Below are the code and all the weights of a small trained network. Each question names an input and a target symbol and asks about switching units off, where a switched-off unit gives its printed mean instead of its output.

import numpy as np


def w(rows, s, z=0):
    codes = np.array(rows[::2]) - 128.0
    scale = np.full(codes.shape[1], s)
    scale[-1] = z or s
    return codes * scale


def f(y):
    return np.maximum(y, 0)


def softmax(a):
    e = np.exp(a - a.max(-1, keepdims=True))
    return e / e.sum(-1, keepdims=True)


def log_softmax(a):
    a = a - a.max(-1, keepdims=True)
    return a - np.log(np.exp(a).sum(-1, keepdims=True))


def net(x, mask):
    ids = ['αγδεθξπστφψω'.index(c) for c in x.split()]
    T = len(ids)
    res = E[ids] + P[:T]
    r = res
    for j in range(3):
        rows = slice(4 * j, 4 * j + 4)
        q, k, v = (r @ M[0][rows].T for M in (Q, K, V))
        z = softmax(np.where(np.tri(T) > 0, q @ k.T / 4**0.5, -1e9)) @ v
        o = O[0][rows]
        res = res + np.where(mask[j], z, o[:, -1]) @ o[:, :-1]
    y = f(res @ A[0][:, :-1].T + A[0][:, -1])
    res = res + np.where(mask[3:27], y, B[0][:, -1]) @ B[0][:, :-1]
    return log_softmax(res[-1] @ U[:, :-1].T + U[:, -1])


Q, K, V, O, A, B = {}, {}, {}, {}, {}, {}
E = w([
[117,101,105],'α',
[98,124,149],'γ',
[1,182,99],'δ',
[147,98,154],'ε',
[130,101,129],'θ',
[111,109,84],'ξ',
[84,131,167],'π',
[46,152,89],'σ',
[77,123,74],'τ',
[82,133,108],'φ',
[100,124,122],'ψ',
[45,155,140],'ω',
],0.0087)
P = w([
[161,171,132],'0',
[74,36,122],'1',
[100,105,198],'2',
[202,132,130],'3',
[84,27,125],'4',
[108,143,1],'5',
[151,154,149],'6',
[48,46,102],'7',
],0.021)
Q[0] = w([
[78,223,78],'h0',
[225,156,186],'h0',
[147,164,33],'h0',
[114,187,226],'h0',
[130,117,63],'h1',
[218,254,149],'h1',
[189,206,92],'h1',
[178,191,80],'h1',
[178,222,203],'h2',
[143,142,128],'h2',
[80,122,188],'h2',
[123,117,117],'h2',
],0.031)
K[0] = w([
[62,240,71],'h0',
[252,162,142],'h0',
[119,132,22],'h0',
[146,244,208],'h0',
[241,117,110],'h1',
[27,2,131],'h1',
[138,26,118],'h1',
[166,45,116],'h1',
[190,207,121],'h2',
[138,130,108],'h2',
[115,174,238],'h2',
[122,121,129],'h2',
],0.026)
V[0] = w([
[96,125,144],'h0',
[143,134,114],'h0',
[146,110,141],'h0',
[131,146,105],'h0',
[82,153,99],'h1',
[146,118,159],'h1',
[139,132,5],'h1',
[160,114,90],'h1',
[142,150,125],'h2',
[126,128,129],'h2',
[133,139,127],'h2',
[134,132,124],'h2',
],0.025)
O[0] = w([
[177,97,89,196],'h0',
[107,141,165,95],'h0',
[99,144,94,103],'h0',
[129,129,188,112],'h0',
[115,152,231,153],'h1',
[113,130,64,107],'h1',
[252,56,206,198],'h1',
[190,81,110,144],'h1',
[166,127,71,3],'h2',
[126,124,133,134],'h2',
[145,125,105,71],'h2',
[141,129,110,95],'h2',
],0.018,0.0055)
A[0] = w([
[158,143,100,200],'n0',
[136,86,174,112],'n1',
[85,165,188,84],'n2',
[161,77,163,179],'n3',
[200,189,148,57],'n4',
[140,176,147,82],'n5',
[189,142,177,92],'n6',
[151,237,86,62],'n7',
[209,122,189,116],'n8',
[110,58,78,43],'n9',
[85,104,140,86],'n10',
[109,192,151,160],'n11',
[156,178,125,186],'n12',
[149,63,106,10],'n13',
[164,206,216,157],'n14',
[180,154,162,113],'n15',
[107,160,76,101],'n16',
[77,137,115,126],'n17',
[129,127,163,177],'n18',
[90,108,127,5],'n19',
[125,241,72,74],'n20',
[199,130,66,128],'n21',
[184,253,184,60],'n22',
[83,103,191,144],'n23',
],0.016)
B[0] = w([
[93,149,186,152],'n0',
[141,141,189,209],'n1',
[158,133,212,153],'n2',
[12,143,137,253],'n3',
[53,122,176,152],'n4',
[106,157,84,138],'n5',
[96,100,66,191],'n6',
[221,243,111,140],'n7',
[248,169,97,239],'n8',
[178,47,68,165],'n9',
[88,150,151,148],'n10',
[130,128,37,159],'n11',
[151,155,198,156],'n12',
[207,130,253,156],'n13',
[195,24,206,210],'n14',
[128,98,78,171],'n15',
[127,138,223,148],'n16',
[179,154,153,157],'n17',
[95,178,104,189],'n18',
[143,248,62,131],'n19',
[43,2,103,148],'n20',
[102,123,70,142],'n21',
[11,225,111,174],'n22',
[135,121,48,203],'n23',
],0.045,0.025)
U = w([
[53,166,175,187],'α',
[139,149,210,129],'γ',
[148,110,166,123],'δ',
[100,77,117,136],'ε',
[49,99,69,163],'θ',
[115,245,135,72],'ξ',
[39,66,175,4],'π',
[115,119,71,173],'σ',
[181,186,133,96],'τ',
[27,195,85,77],'φ',
[2,126,92,78],'ψ',
[73,160,53,172],'ω',
],0.0068,0.018)

Each question gives the input, a string of symbols that net reads in full, and the target symbol t.
The units are the heads (4 rows each of Q, K, V and O) and the neurons (one row each of A and B). Each row of codes is followed by its name. A weight is (code - 128) times the scale printed after its matrix; where a second scale follows, it is the last column's (O, A, B and U).
mask holds one flag per unit, heads first, then neurons. A switched-off unit (its flag False) gives its mean, the last column of its rows in O or B, instead of its output. The means were averaged over made-up inputs and are rounded, as every weight is.
A unit's drop is (log p(t) with every unit on - log p(t) with that unit switched off) / (log p(t) with every unit on - log p(t) with every unit switched off).
The circuit of an input: a set's keep is (log p(t) with only the set's units on - log p(t) with every unit switched off) / (log p(t) with every unit on - log p(t) with every unit switched off). Starting from the 12 units with the biggest drops (on a tie, the unit counted first), units are removed one at a time, each time the one whose removal leaves the highest keep (on an exact tie, the one counted first), for as long as the keep stays at least 0.8.
circuit, biggest first: the units of the circuit, biggest drop first
unit that matters most: the unit with the biggest drop
k most important neurons: the k neurons with the biggest drops, biggest first
heads that matter: for each layer, one digit per head in row order, 1 if its drop is at least 0.15 and else 0, layers parted by /
input ξ ξ π ε φ δ σ τ, target γ: circuit, biggest first -> (h1; n13)
input ξ ξ α γ ε π δ π, target γ: heads that matter -> 110
input ψ π γ, target ψ: 4 most important neurons -> (n8; n14; n13; n1)
input τ ω τ α ψ τ, target α: unit that matters most -> h0
input τ ψ σ ε ξ ψ, target ε: heads that matter -> 010
input γ τ φ ω φ, target σ: heads that matter -> 111
input τ ω ω α α, target ξ: circuit, biggest first -> (h1; n3; n8)
input δ ε τ α π α, target α: heads that matter -> 111
input ψ ξ ψ, target ψ: heads that matter -> 110
input π τ ξ α α γ, target α: 2 most important neurons -> (n14; n23)
input π φ σ τ θ τ α π, target τ: circuit, biggest first -> (h1; n3)
input δ ω ξ, target δ: heads that matter -> 010
input γ σ ξ θ φ, target σ: 4 most important neurons -> (n3; n8; n14; n9)
input τ ξ φ φ ε α, target φ: circuit, biggest first -> (n14)
input τ π ω ε σ π, target ε: 2 most important neurons -> (n3; n8)
input γ ξ π τ τ, target σ: 3 most important neurons -> (n3; n8; n14)
input σ φ α ψ ψ, target φ: heads that matter -> 111
input τ φ ψ, target τ: circuit, biggest first -> (n8; h1)
input π σ π ξ φ, target τ: heads that matter -> 111
input π π ε ξ ε φ θ ψ, target τ: circuit, biggest first -> (h1; n3)
input ε γ α τ τ, target δ: 3 most important neurons -> (n9; n8; n3)
input ε θ ε π ω τ π ω, target δ: unit that matters most -> h1
input γ ε δ γ τ δ ε ω, target σ: 4 most important neurons -> (n3; n8; n14; n9)
input ξ σ γ τ δ, target γ: 2 most important neurons -> (n13; n22)
input σ τ ω ξ α γ, target ξ: 4 most important neurons -> (n14; n8; n3; n13)
input τ τ ψ γ γ γ, target γ: 2 most important neurons -> (n3; n8)
input ψ α τ ε ω θ, target ε: heads that matter -> 010
input ω τ ξ π φ ψ α γ, target ω: unit that matters most -> n8
input ξ τ γ δ α π, target δ: heads that matter -> 101
input τ ω π ψ θ γ τ σ, target ξ: heads that matter -> 111
